Below is a small trained network, with its code and all its weights. Each question gives an input and a class and asks what happens when units are switched off, that is, made to give their printed mean instead of their output.

import numpy as np


def w(rows, s, z=0):
    codes = np.array(rows[::2]) - 128.0
    scale = np.full(codes.shape[1], s)
    scale[-1] = z or s
    return codes * scale


def f(y):
    return y / 2 * (1 + np.tanh(0.7978845608 * (y + 0.044715 * y**3)))


def log_softmax(a):
    a = a - a.max(-1, keepdims=True)
    return a - np.log(np.exp(a).sum(-1, keepdims=True))


def net(x, mask):
    res = np.array(x, float).reshape(1, 6) / 4 @ E
    y = f(res @ A[0][:, :-1].T + A[0][:, -1])
    res = res + np.where(mask, y, B[0][:, -1]) @ B[0][:, :-1]
    return log_softmax(res[-1] @ U[:, :-1].T + U[:, -1])


A, B = {}, {}
E = w([
[133,147,97,101,135],'x0',
[178,242,208,102,71],'x1',
[125,155,103,116,141],'x2',
[215,138,159,121,236],'x3',
[175,60,148,75,93],'x4',
[253,152,49,254,79],'x5',
],0.0077)
A[0] = w([
[95,130,142,173,102,237],'N0',
[171,177,190,96,83,26],'N1',
[147,121,119,165,116,36],'N2',
[187,65,132,96,85,218],'N3',
[64,95,66,153,123,181],'N4',
[128,180,164,109,101,22],'N5',
[147,81,173,144,103,233],'N6',
[177,111,189,126,236,172],'N7',
[124,175,101,139,215,243],'N8',
[106,127,174,41,136,225],'N9',
[184,131,96,146,102,67],'N10',
[176,113,27,129,122,141],'N11',
[100,110,169,83,122,139],'N12',
[65,138,97,114,79,225],'N13',
[160,133,86,175,85,44],'N14',
[108,94,139,134,96,249],'N15',
[121,174,38,60,83,222],'N16',
[144,16,72,95,145,83],'N17',
[132,212,172,98,48,37],'N18',
[202,185,166,93,64,78],'N19',
[58,125,119,146,10,110],'N20',
[148,118,110,87,128,253],'N21',
[105,120,85,141,164,228],'N22',
[71,139,185,145,162,95],'N23',
[119,58,64,159,155,10],'N24',
[62,101,176,24,197,21],'N25',
[179,145,121,163,92,19],'N26',
[49,150,115,93,101,95],'N27',
[87,144,137,75,132,58],'N28',
[173,79,156,66,124,188],'N29',
],0.012,0.005)
B[0] = w([
[230,187,196,176,141,195],'N0',
[33,80,111,108,225,180],'N1',
[98,86,34,142,117,141],'N2',
[159,238,154,230,155,209],'N3',
[120,120,217,126,189,224],'N4',
[47,43,129,120,175,149],'N5',
[142,255,192,147,156,185],'N6',
[204,27,191,154,102,215],'N7',
[212,161,226,199,141,209],'N8',
[164,135,101,208,98,243],'N9',
[82,54,73,216,67,184],'N10',
[82,99,138,228,114,215],'N11',
[91,139,88,223,117,191],'N12',
[197,120,168,181,172,231],'N13',
[121,67,40,198,39,193],'N14',
[172,159,165,149,178,201],'N15',
[206,149,219,178,139,210],'N16',
[66,130,173,106,233,200],'N17',
[31,93,192,74,243,203],'N18',
[58,39,162,153,227,213],'N19',
[243,46,136,105,162,245],'N20',
[148,185,183,174,115,184],'N21',
[89,162,209,156,185,196],'N22',
[153,129,47,216,94,173],'N23',
[26,29,139,109,188,179],'N24',
[105,91,50,195,41,255],'N25',
[72,88,62,208,79,176],'N26',
[179,98,104,212,100,201],'N27',
[90,68,77,214,115,172],'N28',
[186,168,88,173,165,184],'N29',
],0.0062,0.009)
U = w([
[77,76,76,172,132,70],'0',
[14,47,189,85,243,49],'1',
[128,149,209,144,157,249],'2',
[200,63,210,111,157,95],'3',
[121,187,168,154,196,217],'4',
[118,135,208,137,149,229],'5',
[166,192,138,74,138,129],'6',
[85,206,41,2,57,2],'7',
],0.0097,0.0056)

Each question gives the input, the list of numbers given to net, and the class t.
The units are the neurons (one row each of A and B). Each row of codes is followed by its name. A weight is (code - 128) times the scale printed after its matrix; where a second scale follows, it is the last column's (A, B and U).
mask holds one flag per neuron, in row order. A switched-off neuron (its flag False) gives its mean, the last column of its row in B, instead of its output. The means were averaged over made-up inputs and are rounded, as every weight is.
A unit's drop is (log p(t) with every unit on - log p(t) with that unit switched off) / (log p(t) with every unit on - log p(t) with every unit switched off).
The circuit of an input: a set's keep is (log p(t) with only the set's units on - log p(t) with every unit switched off) / (log p(t) with every unit on - log p(t) with every unit switched off). Starting from the 12 units with the biggest drops (on a tie, the unit counted first), units are removed one at a time, each time the one whose removal leaves the highest keep (on an exact tie, the one counted first), for as long as the keep stays at least 0.8.
circuit, biggest first: the units of the circuit, biggest drop first
k most important neurons: the k neurons with the biggest drops, biggest first
drop of u: that unit's drop, to one decimal
input [-5,2,-8,6,-8,8], class 0: circuit, biggest first	(N26, N14)
input [-6,-4,6,4,5,6], class 0: circuit, biggest first	(N10, N11)
input [6,0,-2,-5,6,-2], class 4: 2 most important neurons	(N7, N3)
input [0,0,-1,8,-5,-3], class 3: circuit, biggest first	(N7)
input [1,7,3,2,-1,6], class 1: circuit, biggest first	(N19, N18, N1)
input [1,8,-6,-5,-3,-7], class 1: 3 most important neurons	(N18, N1, N5)
input [-8,-6,0,-3,-8,-6], class 4: circuit, biggest first	(N0, N19)
input [-5,0,-8,8,7,5], class 2: circuit, biggest first	(N6, N20)
input [-4,-6,-4,-1,-6,3], class 1: circuit, biggest first	(N24, N4)
input [-5,8,-5,1,6,4], class 1: 3 most important neurons	(N19, N1, N18)
input [1,-8,-1,4,3,2], class 1: 2 most important neurons	(N24, N17)
input [3,0,4,-5,7,8], class 0: 2 most important neurons	(N14, N10)
input [4,1,3,5,5,5], class 0: circuit, biggest first	(N10, N0)
input [-1,2,3,5,-5,-4], class 3: circuit, biggest first	(N7)
input [-5,6,-1,-8,-1,2], class 3: 2 most important neurons	(N20, N0)
input [-1,8,4,0,-8,-5], class 1: 3 most important neurons	(N18, N5, N1)
input [-7,-3,-5,-7,2,-5], class 3: 2 most important neurons	(N20, N13)
input [2,-7,-1,-7,2,-2], class 1: 4 most important neurons	(N17, N24, N8, N4)
input [-6,8,0,-4,8,-4], class 1: 4 most important neurons	(N18, N1, N19, N5)
input [3,-7,-4,1,8,5], class 4: circuit, biggest first	(N3)
input [2,0,6,-8,3,7], class 3: 3 most important neurons	(N20, N16, N25)
input [6,5,-1,-8,-7,6], class 3: 2 most important neurons	(N20, N16)
input [-3,-5,-7,7,3,-5], class 2: 3 most important neurons	(N20, N6, N17)
input [-7,-7,1,-6,8,5], class 4: 2 most important neurons	(N3, N6)
input [1,8,2,-5,-3,0], class 1: drop of N18	0.2
input [1,2,2,-4,5,-3], class 4: drop of N14	0.1
input [-5,-8,2,-1,-4,5], class 1: most important neuron	(N24)
input [-3,2,1,5,8,-3], class 4: drop of N6	0.2
input [-5,8,-1,-1,-7,-1], class 1: drop of N18	0.1
